Below are the code and all the weights of a small trained network. Each question names an input and a target symbol and asks about switching units off, where a switched-off unit gives its printed mean instead of its output.

import numpy as np


def w(rows, s, z=0):
    codes = np.array(rows[::2]) - 128.0
    scale = np.full(codes.shape[1], s)
    scale[-1] = z or s
    return codes * scale


def norm(h):
    return h / np.sqrt((h * h).mean(-1, keepdims=True) + 1e-5)


def f(y):
    return np.maximum(y, 0)


def softmax(a):
    e = np.exp(a - a.max(-1, keepdims=True))
    return e / e.sum(-1, keepdims=True)


def log_softmax(a):
    a = a - a.max(-1, keepdims=True)
    return a - np.log(np.exp(a).sum(-1, keepdims=True))


def net(x, mask):
    ids = ['αγζλμστψ'.index(c) for c in x.split()]
    T = len(ids)
    res = E[ids] + P[:T]
    r = norm(res)
    for j in range(3):
        rows = slice(3 * j, 3 * j + 3)
        q, k, v = (r @ M[0][rows].T for M in (Q, K, V))
        z = softmax(np.where(np.tri(T) > 0, q @ k.T / 3**0.5, -1e9)) @ v
        o = O[0][rows]
        res = res + np.where(mask[j], z, o[:, -1]) @ o[:, :-1]
    y = f(norm(res) @ A[0][:, :-1].T + A[0][:, -1])
    res = res + np.where(mask[3:11], y, B[0][:, -1]) @ B[0][:, :-1]
    return log_softmax(norm(res)[-1] @ U[:, :-1].T + U[:, -1])


Q, K, V, O, A, B = {}, {}, {}, {}, {}, {}
E = w([
[188,114,147,151,169,81,168,151,219],'α',
[165,152,198,34,189,61,176,93,145],'γ',
[176,66,59,177,124,126,71,88,64],'ζ',
[79,43,154,82,88,175,185,45,182],'λ',
[172,139,175,8,56,87,47,49,119],'μ',
[123,148,166,65,67,156,209,229,84],'σ',
[179,159,209,154,6,157,74,185,155],'τ',
[99,31,68,109,59,72,100,207,202],'ψ',
],0.015)
P = w([
[186,218,128,78,181,206,60,118,193],'0',
[159,90,247,82,177,156,55,167,163],'1',
[169,121,100,67,170,163,51,166,165],'2',
[163,76,201,113,137,129,114,135,115],'3',
[163,103,86,72,152,142,58,155,143],'4',
[153,97,182,143,127,107,147,129,106],'5',
[164,101,71,81,143,134,73,146,133],'6',
[140,114,173,166,126,88,170,120,96],'7',
[161,114,66,92,133,118,85,145,134],'8',
[123,136,165,184,114,60,183,114,82],'9',
[170,126,71,102,138,110,95,139,129],'10',
[89,166,157,204,105,20,192,115,66],'11',
[154,154,68,117,139,94,92,157,131],'12',
],0.013)
Q[0] = w([
[163,1,93,175,127,49,77,14,117],'head 0',
[125,129,36,53,210,100,185,153,99],'head 0',
[75,138,212,20,150,105,116,90,214],'head 0',
[193,70,152,101,203,10,188,179,172],'head 1',
[108,156,108,149,103,160,133,72,198],'head 1',
[71,89,11,60,165,104,156,99,117],'head 1',
[96,88,54,108,164,90,161,104,122],'head 2',
[109,81,195,134,160,78,172,201,134],'head 2',
[118,142,78,197,238,120,68,179,135],'head 2',
],0.0093)
K[0] = w([
[106,121,140,169,78,11,138,55,153],'head 0',
[74,185,133,79,205,47,189,149,111],'head 0',
[184,88,102,37,150,188,115,89,188],'head 0',
[134,155,144,164,172,43,65,118,240],'head 1',
[127,98,155,48,149,201,164,77,196],'head 1',
[31,122,107,103,29,111,145,105,136],'head 1',
[123,71,78,130,173,93,180,125,59],'head 2',
[65,155,104,165,175,100,187,193,134],'head 2',
[202,149,101,193,145,152,112,135,135],'head 2',
],0.011)
V[0] = w([
[159,146,119,39,80,80,200,174,131],'head 0',
[122,150,114,118,27,150,142,94,129],'head 0',
[113,130,64,72,199,139,71,118,102],'head 0',
[155,162,130,180,78,1,91,150,118],'head 1',
[162,228,184,146,135,71,130,157,132],'head 1',
[135,131,129,131,164,175,154,200,61],'head 1',
[179,174,208,135,68,105,124,74,131],'head 2',
[94,80,104,79,60,51,175,125,132],'head 2',
[110,189,114,39,119,135,233,148,146],'head 2',
],0.0081)
O[0] = w([
[132,201,70,222,98,29,185,113,124,123],'head 0',
[31,113,96,132,151,99,117,234,29,134],'head 0',
[122,125,155,100,81,126,63,27,89,131],'head 0',
[184,39,179,71,77,153,80,145,176,150],'head 1',
[207,104,157,123,114,182,75,100,42,67],'head 1',
[183,159,184,147,130,163,153,133,75,108],'head 1',
[118,108,70,105,205,40,138,236,121,184],'head 2',
[162,187,190,74,157,194,2,161,143,91],'head 2',
[166,18,159,82,135,139,71,112,153,3],'head 2',
],0.0077,0.0057)
A[0] = w([
[157,152,115,180,160,150,138,135,187,84],'neuron 0',
[76,89,171,125,131,28,143,155,143,122],'neuron 1',
[157,97,193,60,177,200,6,161,137,169],'neuron 2',
[138,157,246,88,105,121,174,92,140,23],'neuron 3',
[150,137,81,99,152,150,32,92,93,162],'neuron 4',
[136,85,233,115,100,110,115,164,147,157],'neuron 5',
[170,108,91,145,150,92,104,122,167,133],'neuron 6',
[79,147,195,191,110,101,234,133,76,2],'neuron 7',
],0.015,0.0063)
B[0] = w([
[111,56,168,5,119,140,84,106,69,147],'neuron 0',
[155,196,166,145,108,198,142,172,121,236],'neuron 1',
[174,32,101,175,194,59,193,145,130,240],'neuron 2',
[181,106,99,223,186,186,95,188,177,168],'neuron 3',
[53,218,168,167,69,178,89,132,129,204],'neuron 4',
[97,119,153,134,162,221,98,183,88,255],'neuron 5',
[138,150,139,100,117,155,82,146,126,196],'neuron 6',
[178,211,85,63,23,83,229,107,97,184],'neuron 7',
],0.011,0.0097)
U = w([
[149,70,86,136,190,134,104,187,101,244],'α',
[114,185,170,89,118,255,76,139,85,51],'γ',
[172,166,203,88,79,48,188,141,115,240],'ζ',
[148,108,134,14,131,131,74,127,116,95],'λ',
[152,71,82,129,36,114,84,165,235,32],'μ',
[78,152,97,64,181,91,129,155,143,140],'σ',
[220,180,100,132,158,119,76,115,189,5],'τ',
[110,145,157,116,136,14,59,159,110,88],'ψ',
],0.0077,0.0024)

Each question gives the input, a string of symbols that net reads in full, and the target symbol t.
The units are the heads (3 rows each of Q, K, V and O) and the neurons (one row each of A and B). Each row of codes is followed by its name. A weight is (code - 128) times the scale printed after its matrix; where a second scale follows, it is the last column's (O, A, B and U).
mask holds one flag per unit, heads first, then neurons. A switched-off unit (its flag False) gives its mean, the last column of its rows in O or B, instead of its output. The means were averaged over made-up inputs and are rounded, as every weight is.
A unit's drop is (log p(t) with every unit on - log p(t) with that unit switched off) / (log p(t) with every unit on - log p(t) with every unit switched off).
The circuit of an input: a set's keep is (log p(t) with only the set's units on - log p(t) with every unit switched off) / (log p(t) with every unit on - log p(t) with every unit switched off). Starting from all 11 units, units are removed one at a time, each time the one whose removal leaves the highest keep (on an exact tie, the one counted first), for as long as the keep stays at least 0.8.
units of the circuit, in order: the units of the circuit, biggest drop first
most important unit: the unit with the biggest drop
top k neurons: the k neurons with the biggest drops, biggest first
which heads matter: for each layer, one digit per head in row order, 1 if its drop is at least 0.15 and else 0, layers parted by /
input ζ ζ λ τ, target α: units of the circuit, in order	[head 0; neuron 2]
input ζ ζ σ, target ζ: which heads matter	110
input ζ ζ ζ ζ τ σ ζ γ, target α: which heads matter	001
input ζ ζ τ ζ τ ζ σ, target ζ: which heads matter	100
input τ α ζ λ, target α: which heads matter	001
input ζ ζ ζ, target γ: which heads matter	101
input λ ζ ζ λ ζ, target σ: which heads matter	011
input λ λ λ ζ τ ψ σ σ σ ζ, target γ: which heads matter	110
input μ ζ τ τ ζ α ζ, target λ: which heads matter	100
input ζ ζ ψ ζ ζ ζ γ ζ ζ τ λ γ, target γ: units of the circuit, in order	[head 2; neuron 1]
input ζ τ σ μ, target α: which heads matter	000
input ζ σ ζ τ σ ζ ζ ζ σ ζ λ τ, target γ: which heads matter	101
input ζ ζ ζ ζ ζ ζ τ ζ, target ζ: units of the circuit, in order	[head 2; neuron 7]
input λ ψ ζ ζ ζ ζ τ σ ζ α, target α: which heads matter	011
input ζ τ α, target λ: most important unit	neuron 0
input ψ ζ ζ α τ ζ τ ζ μ ζ γ μ, target γ: which heads matter	000
input σ σ ζ ψ ζ ψ, target γ: units of the circuit, in order	[neuron 5; head 2]
input ζ τ α μ ζ σ ζ α ζ ψ, target γ: units of the circuit, in order	[neuron 1]
input τ τ ψ λ λ λ λ, target σ: top 2 neurons	[neuron 5; neuron 4]
input ζ λ ζ ζ λ ζ τ τ ζ τ μ, target ψ: top 4 neurons	[neuron 2; neuron 4; neuron 1; neuron 3]
input ζ σ τ τ ψ ζ τ τ ψ σ, target γ: most important unit	head 2
input τ ζ τ ζ ζ τ ζ σ, target α: units of the circuit, in order	[head 2; neuron 2]
input ζ λ μ ζ γ λ ψ ζ λ ζ λ μ, target γ: units of the circuit, in order	[head 2; neuron 5]
input τ λ μ ζ γ, target τ: units of the circuit, in order	[head 0; neuron 3]
input ζ τ γ ζ ζ τ μ, target ψ: top 3 neurons	[neuron 2; neuron 4; neuron 1]
input τ α τ σ ζ σ τ γ λ α, target γ: units of the circuit, in order	[neuron 2; neuron 1]
input μ ζ ζ ζ τ λ μ ζ ζ ζ ζ λ, target γ: top neuron	[neuron 1]
